Below are the code and all the weights of a small trained network. Each question names an input and a class and asks about switching units off, where a switched-off unit gives its printed mean instead of its output.

import numpy as np


def w(rows, s, z=0):
    codes = np.array(rows[::2]) - 128.0
    scale = np.full(codes.shape[1], s)
    scale[-1] = z or s
    return codes * scale


def f(y):
    return y / 2 * (1 + np.tanh(0.7978845608 * (y + 0.044715 * y**3)))


def log_softmax(a):
    a = a - a.max(-1, keepdims=True)
    return a - np.log(np.exp(a).sum(-1, keepdims=True))


def net(x, mask):
    res = np.array(x, float).reshape(1, 8) / 4 @ E
    y = f(res @ A[0][:, :-1].T + A[0][:, -1])
    res = res + np.where(mask, y, B[0][:, -1]) @ B[0][:, :-1]
    return log_softmax(res[-1] @ U[:, :-1].T + U[:, -1])


A, B = {}, {}
E = w([
[160,114,150,131,138,105],'x0',
[116,129,118,125,124,135],'x1',
[109,138,123,123,131,145],'x2',
[121,145,133,133,133,138],'x3',
[70,100,89,235,175,86],'x4',
[188,178,17,115,196,140],'x5',
[127,133,120,135,114,127],'x6',
[180,80,128,179,131,249],'x7',
],0.014)
A[0] = w([
[152,201,136,60,107,60,182],'N0',
[101,141,109,193,200,106,160],'N1',
[57,128,131,125,151,25,236],'N2',
[197,147,95,108,129,198,155],'N3',
[170,101,112,125,137,211,169],'N4',
[129,178,117,62,145,81,253],'N5',
[57,101,163,114,131,67,198],'N6',
[138,158,59,104,177,113,208],'N7',
[118,147,55,172,152,123,107],'N8',
[74,157,140,168,159,102,173],'N9',
[91,119,161,110,90,126,140],'N10',
[129,172,89,93,114,92,178],'N11',
[78,125,144,114,130,111,152],'N12',
[198,151,76,68,152,152,101],'N13',
[56,72,167,193,153,127,140],'N14',
[132,140,220,107,112,138,165],'N15',
[118,76,133,158,106,198,186],'N16',
[147,68,145,186,88,141,128],'N17',
[116,114,166,60,64,154,180],'N18',
[167,163,131,102,152,209,150],'N19',
[152,143,34,185,245,84,25],'N20',
[100,74,65,161,186,112,94],'N21',
],0.011,0.0048)
B[0] = w([
[92,153,130,27,194,126,223],'N0',
[148,75,160,131,94,106,204],'N1',
[134,208,103,112,57,20,252],'N2',
[212,138,103,170,112,96,196],'N3',
[200,78,107,175,98,98,189],'N4',
[66,202,100,74,167,114,216],'N5',
[123,161,117,172,80,65,224],'N6',
[149,216,138,45,142,147,211],'N7',
[118,135,165,123,81,148,186],'N8',
[143,106,115,130,85,78,186],'N9',
[111,85,135,113,52,110,179],'N10',
[106,183,162,52,180,154,184],'N11',
[191,159,85,134,68,85,169],'N12',
[165,138,49,102,142,91,195],'N13',
[110,65,90,254,153,93,205],'N14',
[147,130,151,127,75,161,192],'N15',
[129,33,128,151,123,148,183],'N16',
[117,92,124,197,196,162,172],'N17',
[117,145,214,23,87,158,204],'N18',
[212,128,99,165,78,86,182],'N19',
[135,129,227,45,37,171,237],'N20',
[114,87,180,142,101,169,190],'N21',
],0.0079,0.016)
U = w([
[69,178,224,102,105,113,242],'0',
[177,147,17,176,101,27,108],'1',
[172,71,197,142,102,232,192],'2',
[51,40,126,219,204,141,44],'3',
[119,213,87,97,255,137,5],'4',
],0.0082,0.0028)

Each question gives the input, the list of numbers given to net, and the class t.
The units are the neurons (one row each of A and B). Each row of codes is followed by its name. A weight is (code - 128) times the scale printed after its matrix; where a second scale follows, it is the last column's (A, B and U).
mask holds one flag per neuron, in row order. A switched-off neuron (its flag False) gives its mean, the last column of its row in B, instead of its output. The means were averaged over made-up inputs and are rounded, as every weight is.
A unit's drop is (log p(t) with every unit on - log p(t) with that unit switched off) / (log p(t) with every unit on - log p(t) with every unit switched off).
The circuit of an input: a set's keep is (log p(t) with only the set's units on - log p(t) with every unit switched off) / (log p(t) with every unit on - log p(t) with every unit switched off). Starting from the 12 units with the biggest drops (on a tie, the unit counted first), units are removed one at a time, each time the one whose removal leaves the highest keep (on an exact tie, the one counted first), for as long as the keep stays at least 0.8.
circuit, biggest first: the units of the circuit, biggest drop first
most important unit: the unit with the biggest drop
k most important neurons: the k neurons with the biggest drops, biggest first
drop when u is switched off: that unit's drop, to one decimal
input [1,5,0,3,-5,0,-4,2], class 2: circuit, biggest first -> [N2]
input [-7,-7,-8,3,-6,-7,-7,1], class 2: circuit, biggest first -> [N2 N5]
input [-1,1,0,2,-2,0,7,2], class 2: 2 most important neurons -> [N2 N6]
input [2,-5,4,3,7,-7,1,0], class 1: 2 most important neurons -> [N2 N6]
input [-7,7,0,-3,2,5,6,6], class 2: 2 most important neurons -> [N2 N20]
input [-7,7,-1,-8,8,2,-3,-5], class 0: 2 most important neurons -> [N20 N21]
input [-6,2,8,-6,3,-1,-4,-2], class 1: 2 most important neurons -> [N20 N18]
input [-2,3,-7,1,-1,-7,-4,4], class 2: 2 most important neurons -> [N18 N15]
input [-7,-8,2,-6,-8,-1,2,3], class 2: 2 most important neurons -> [N18 N2]
input [-7,-2,1,6,-6,1,6,-2], class 4: drop when N20 is switched off -> 0.2
input [4,-5,-7,6,-2,1,5,8], class 1: drop when N20 is switched off -> 0.5
input [3,-1,7,0,2,-7,-3,2], class 3: drop when N14 is switched off -> 0.1
input [-4,2,-1,7,2,-7,7,7], class 3: drop when N14 is switched off -> 0.1
input [5,5,2,5,7,-1,-1,4], class 3: most important unit -> N14
input [7,8,2,-7,1,5,2,-8], class 0: 2 most important neurons -> [N20 N2]
